Below are the code and all the weights of a small trained network. Each question names an input and a target symbol and asks about switching units off, where a switched-off unit gives its printed mean instead of its output.

import numpy as np


def w(rows, s, z=0):
    codes = np.array(rows[::2]) - 128.0
    scale = np.full(codes.shape[1], s)
    scale[-1] = z or s
    return codes * scale


def norm(h):
    return h / np.sqrt((h * h).mean(-1, keepdims=True) + 1e-5)


def f(y):
    return np.maximum(y, 0)


def softmax(a):
    e = np.exp(a - a.max(-1, keepdims=True))
    return e / e.sum(-1, keepdims=True)


def log_softmax(a):
    a = a - a.max(-1, keepdims=True)
    return a - np.log(np.exp(a).sum(-1, keepdims=True))


def net(x, mask):
    ids = ['ΔΞΠΣΨαβηλμτφ'.index(c) for c in x.split()]
    T = len(ids)
    res = E[ids] + P[:T]
    r = norm(res)
    for j in range(3):
        rows = slice(3 * j, 3 * j + 3)
        q, k, v = (r @ M[0][rows].T for M in (Q, K, V))
        z = softmax(np.where(np.tri(T) > 0, q @ k.T / 3**0.5, -1e9)) @ v
        o = O[0][rows]
        res = res + np.where(mask[j], z, o[:, -1]) @ o[:, :-1]
    y = f(norm(res) @ A[0][:, :-1].T + A[0][:, -1])
    res = res + np.where(mask[3:7], y, B[0][:, -1]) @ B[0][:, :-1]
    return log_softmax(norm(res)[-1] @ U[:, :-1].T + U[:, -1])


Q, K, V, O, A, B = {}, {}, {}, {}, {}, {}
E = w([
[141,62,3],'Δ',
[107,105,134],'Ξ',
[148,121,124],'Π',
[115,100,137],'Σ',
[110,101,141],'Ψ',
[105,104,144],'α',
[105,105,143],'β',
[149,104,118],'η',
[137,134,118],'λ',
[104,108,135],'μ',
[102,107,139],'τ',
[152,112,126],'φ',
],0.03)
P = w([
[185,204,102],'0',
[77,2,194],'1',
[174,51,154],'2',
[155,70,153],'3',
[140,79,153],'4',
[143,87,149],'5',
[139,92,149],'6',
[144,102,138],'7',
],0.0091)
Q[0] = w([
[102,94,146],'H0',
[250,184,113],'H0',
[51,174,159],'H0',
[138,120,118],'H1',
[118,161,194],'H1',
[152,46,131],'H1',
[31,81,143],'H2',
[121,37,81],'H2',
[66,137,217],'H2',
],0.019)
K[0] = w([
[124,164,37],'H0',
[190,208,241],'H0',
[139,17,84],'H0',
[7,205,97],'H1',
[49,110,212],'H1',
[120,41,11],'H1',
[119,170,227],'H2',
[135,199,104],'H2',
[188,182,190],'H2',
],0.012)
V[0] = w([
[154,118,211],'H0',
[71,77,146],'H0',
[70,185,157],'H0',
[67,5,89],'H1',
[91,120,56],'H1',
[90,179,139],'H1',
[73,101,50],'H2',
[166,60,91],'H2',
[132,116,240],'H2',
],0.016)
O[0] = w([
[222,58,142,130],'H0',
[176,166,76,150],'H0',
[148,167,232,93],'H0',
[101,160,110,248],'H1',
[135,197,1,129],'H1',
[108,18,120,53],'H1',
[100,202,140,124],'H2',
[97,74,12,168],'H2',
[232,125,90,120],'H2',
],0.0097,0.012)
A[0] = w([
[61,238,254,109],'N0',
[217,201,39,166],'N1',
[253,158,233,253],'N2',
[4,35,41,133],'N3',
],0.0058,0.0038)
B[0] = w([
[93,214,86,175],'N0',
[80,62,240,211],'N1',
[155,202,171,186],'N2',
[134,127,255,253],'N3',
],0.0084,0.0059)
U = w([
[91,138,6,189],'Δ',
[72,196,69,235],'Ξ',
[97,64,146,27],'Π',
[148,77,30,114],'Σ',
[205,117,53,251],'Ψ',
[183,141,129,132],'α',
[182,146,142,90],'β',
[95,72,68,64],'η',
[68,123,211,95],'λ',
[115,188,142,80],'μ',
[152,194,167,14],'τ',
[109,46,91,158],'φ',
],0.02,0.0029)

Each question gives the input, a string of symbols that net reads in full, and the target symbol t.
The units are the heads (3 rows each of Q, K, V and O) and the neurons (one row each of A and B). Each row of codes is followed by its name. A weight is (code - 128) times the scale printed after its matrix; where a second scale follows, it is the last column's (O, A, B and U).
mask holds one flag per unit, heads first, then neurons. A switched-off unit (its flag False) gives its mean, the last column of its rows in O or B, instead of its output. The means were averaged over made-up inputs and are rounded, as every weight is.
A unit's drop is (log p(t) with every unit on - log p(t) with that unit switched off) / (log p(t) with every unit on - log p(t) with every unit switched off).
The circuit of an input: a set's keep is (log p(t) with only the set's units on - log p(t) with every unit switched off) / (log p(t) with every unit on - log p(t) with every unit switched off). Starting from all 7 units, units are removed one at a time, each time the one whose removal leaves the highest keep (on an exact tie, the one counted first), for as long as the keep stays at least 0.8.
circuit, biggest first: the units of the circuit, biggest drop first
heads that matter: for each layer, one digit per head in row order, 1 if its drop is at least 0.15 and else 0, layers parted by /
drop when u is switched off: that unit's drop, to one decimal
input Σ μ λ β Ψ Ξ Ξ Ξ, target Σ: circuit, biggest first -> [H2]
input Ξ λ λ Ξ Ψ η β φ, target Ξ: circuit, biggest first -> [H2, N3]
input Σ Ξ Ξ τ τ λ Σ η, target Σ: heads that matter -> 000
input φ Ψ Ξ β μ τ λ, target φ: heads that matter -> 101
input τ φ β φ Ξ Ψ, target τ: heads that matter -> 001
input Σ Ξ α τ λ β α, target Σ: heads that matter -> 101
input Σ λ τ Ψ Ξ λ, target Σ: heads that matter -> 000
input φ Δ α φ τ α Ξ, target Δ: heads that matter -> 000
input Ξ λ Π, target Ξ: circuit, biggest first -> [H2, H1]
input φ λ Σ Ξ λ φ Ψ, target φ: circuit, biggest first -> [H0, H2, N3]
input Π α λ α, target Π: circuit, biggest first -> [H0, N3]
input α τ Δ β τ, target Ξ: heads that matter -> 110
input φ λ φ Π φ Ξ, target φ: heads that matter -> 101
input λ τ Π, target λ: circuit, biggest first -> [H0]
input Σ β Ψ μ, target Σ: heads that matter -> 101
input Ξ λ τ λ λ τ, target Ξ: heads that matter -> 100
input λ μ λ φ, target λ: heads that matter -> 100
input Δ α α λ, target Δ: heads that matter -> 110
input Ψ λ Π λ Δ λ λ α, target Δ: heads that matter -> 101
input Ψ Ψ Ξ τ λ φ, target Ψ: heads that matter -> 101
input τ Ξ Ξ α λ φ μ, target τ: heads that matter -> 001
input Ξ μ β φ, target Ξ: circuit, biggest first -> [H2, H1]
input Ψ λ β Σ λ Ξ, target Ψ: circuit, biggest first -> [H2]
input Ξ α λ Ξ λ λ α, target Ξ: drop when H0 is switched off -> 1.6
input Δ λ λ α Ψ α, target Ξ: drop when H2 is switched off -> -0.3
input Ξ Π μ Ξ λ μ, target Ξ: drop when H0 is switched off -> 0.8
input Δ τ Ξ Ξ μ Σ λ η, target Δ: circuit, biggest first -> [H1]
input Ψ Ψ μ Ξ μ Ψ, target Ψ: drop when H2 is switched off -> 0.7
